Questions about the array below. Indices start at 0.
1) Report the entry in the top-right corner.
2) Report the entry directly above -2.
3) Report the bottom-right entry.
4) Report the bottom entry of the column that holds the smallest entry.
5) Report the entry in row 2 and column 0.
6) Report the entry in the top-left corner.
7) Report the entry in row 0 and column 1.
8) Report the entry in row 1 and column 0.
array([[-300, -355,  235, -273, -504, -163,  549,  -35, -239, -384,  137],
       [-116, -569, -433, -517, -541,  -81,  125,   23,  194, -637,  139],
       [-261,   -2,  -96, -183,  -67,   10,  164, -173, -135, -320,   30],
       [ -66, -100,   88, -262, -329,  132,  357, -274,  246, -241,   35],
       [-133, -436, -520,  108, -251, -438,  425, -360, -149, -329,  577],
       [-323, -117,  -48, -610, -725, -615,  463,  114,   39, -314, -392],
       [-374,  218, -183, -271,  255,  148,   62, -405,   32, -614,  274],
       [ -83, -133, -499,  -76,   75,  -81,  226, -637, -256, -106, -416],
       [ 140,  250, -192,  186,   28, -159,   46, -193,  -62, -708,  153],
       [-212,  224,  -89, -185, -122,  346,  147,  109, -591, -521, -322],
       [-447,   83, -353, -224,   66, -116,  381, -416,  240, -608, -201],
       [-482,  223,   30, -358, -163,  -75,  494, -170,  279, -269,  121]])
1) 137
2) -569
3) 121
4) -163
5) -261
6) -300
7) -355
8) -116

404 397 378 -30 306 -458 -562 165 449 26 -642 51 185 142
91 578 205 2 161 -618 -39 244 10 492 -724 -204 86 354
The maximum -> 578
Report the 2nd entry from the end, reading row by row.
Answer: 86
Report the first entry in the row that holds the smallest entry.
Answer: 91
The largest entry in the first row -> 449
The entry just left of the smallest entry: 492
The top-right entry -> 142
The 2nd smallest entry: -642
The largest entry in the last column -> 354
Report the entry just right of 161.
Answer: -618
The first entry in reading order is 404

Read these off the matrix that follows. Counting starts at 0.
1) Which number is the entry at row 2, column 2?
2) Which number is the entry at the centre?
3) Which number is the entry directly above 20.33?
4) Which number is the entry directly below the centre entry?
5) Which number is the entry in row 0 and column 1?
6) Which number is the median entry?
7) Which number is the entry at row 0, column 0?
8) Which number is the entry just right of the centre entry?
[[ -8.44   4.38   5.96   0.41  12.97]
 [ 23.08 -14.22  23.60 -17.89  -0.11]
 [ 14.62   0.35  14.42 -14.63   0.83]
 [  5.67   3.50   3.15   5.72  14.56]
 [ 17.64 -12.64  23.60 -18.12  -0.11]
 [ 13.90  -9.87  11.15 -15.27  11.41]
 [-12.15  -4.16   3.49   6.68  18.72]
 [-12.07  -3.10   5.83   6.76  16.16]
 [-12.15   0.07   6.43   6.76  18.72]
 [ 20.33  -2.49   8.51 -16.57   4.19]
 [ 22.62 -13.74  17.75 -18.12  12.11]
 [ 23.08  -6.52  23.44 -17.02   5.28]
 [ -7.17   4.38   3.15   5.78  18.71]
 [ 15.24  -1.94  13.84 -17.92  10.65]
 [ 22.90 -14.22  18.00 -11.69  11.02]]
1) 14.42
2) 5.83
3) -12.15
4) 6.43
5) 4.38
6) 5.28
7) -8.44
8) 6.76

M = [[385, 316, 245, 555, 367, 371, 86, 373, 961, 376], [356, 395, 269, 444, 537, 330, 269, 570, 711, 326], [331, 398, 392, 695, 351, 346, 19, 257, 810, 369], [435, 487, 476, 541, 440, 472, 382, 358, 491, 448], [300, 604, 308, 375, 890, 309, 513, 854, 423, 232]]
Read off the 2nd smallest entry.
A: 86
The entry just left of 472 is 440
Read off the entry just left of 444.
A: 269
The entry just right of 570: 711
Read off the second largest entry.
A: 890
Read off the 1st entry in reading order.
A: 385
Read off the entry just right of 604.
A: 308
The entry just right of 308: 375
Read off the entry just left of 570.
A: 269
The entry just right of the largest entry -> 376
The second entry in reading order: 316
Read off the maximum.
A: 961
Read off the entry just left of 961.
A: 373
Read off the third smallest entry.
A: 232

Read these off the matrix that follows.
1) Which number is the bottom entry of the column that holds the smallest entry?
2) Which number is the entry just left of the largest entry?
3) Which number is the entry in the top-left corner?
4) Which number is the entry just left of -292?
5) Which number is the last entry in the row that holds the smallest entry?
6) Which number is the entry directly below -520?
7) Which number is the smallest entry in the first column?
8) Which number is the entry just right of -23?
-19 75 121 -148 79 28 -47 114 174 182 -141
-90 -61 -37 38 50 -40 -63 30 0 -86 -28
-7 183 86 -103 -34 15 -126 100 59 306 -96
-18 32 22 -8 18 -18 43 6 -5 -70 25
25 32 -5 -6 -57 -41 -73 43 67 198 -18
41 18 10 -90 18 1 -31 -38 -33 -59 -20
-425 176 437 -430 150 200 -278 192 -75 359 -487
43 -520 68 -178 458 -116 373 247 -351 271 337
-196 148 -82 269 86 -270 115 -187 -171 -53 -316
-8 -14 -17 -83 -12 -47 -30 -14 15 17 -40
1 -7 26 93 -50 -39 -47 97 38 101 18
-1 -8 -23 -7 25 30 30 6 9 -33 -41
562 -172 -546 414 -292 -215 194 86 183 -285 354
-136 695 -169 89 -556 212 -491 -680 173 -582 -290
1) -680
2) -136
3) -19
4) 414
5) -290
6) 148
7) -425
8) -7

-162 63 -102 -57 -111 -126 -291 244
38 -30 14 99 3 33 -49 89
546 -163 65 -88 -236 -66 -286 -92
94 -154 -169 144 -53 67 -36 92
15 -67 21 70 8 27 -23 45
261 -199 92 57 -66 15 -82 56
177 405 257 231 521 -500 407 4
92 452 -232 486 697 -257 -34 -12
592 -105 7 -145 -241 -98 -226 -50
62 225 19 -124 -37 -271 -131 -186
65 43 12 86 -13 70 -86 37
49 81 -5 -2 -23 12 -37 29
-307 -78 -47 -154 -50 -92 25 -187
Report the bottom-right entry.
-187
The entry just right of -131: -186
The entry directly below -30 is -163
Report the minimum.
-500
Report the third entry on the diagonal from the top-right corner.
-66
The second entry in reading order is 63
The smallest entry in the last row -> -307
Report the third-last entry, reading row by row.
-92
Report the entry just right of -126.
-291
Report the fifth entry in reading order.
-111
Report the first entry, reading row by row.
-162
The entry just right of -241 -> -98
The entry directly below 99 is -88
The entry directly above the smallest entry: 15
The first entry of the smallest entry's row -> 177
The entry directly above -78 -> 81
The 3rd entry on the main diagonal: 65
The first entry in the row that holds the largest entry: 92
Report the entry directly below the largest entry.
-241
Report the entry just left of the largest entry.
486
The largest entry in the last column -> 244
Report the third largest entry.
546
The entry just right of -102 is -57
The entry just right of -169 -> 144
The largest entry: 697
The entry directly above -232 -> 257
Report the top entry of the column that holds the smallest entry.
-126
Report the last entry in the row that holds the smallest entry.
4
The third entry in reading order -> -102
The entry just right of -78: -47

Read these off the row that follows.
1) Find the entry just right of 14.
2) Find the entry just left of 144.
array([224,  14, 144,  24])
1) 144
2) 14
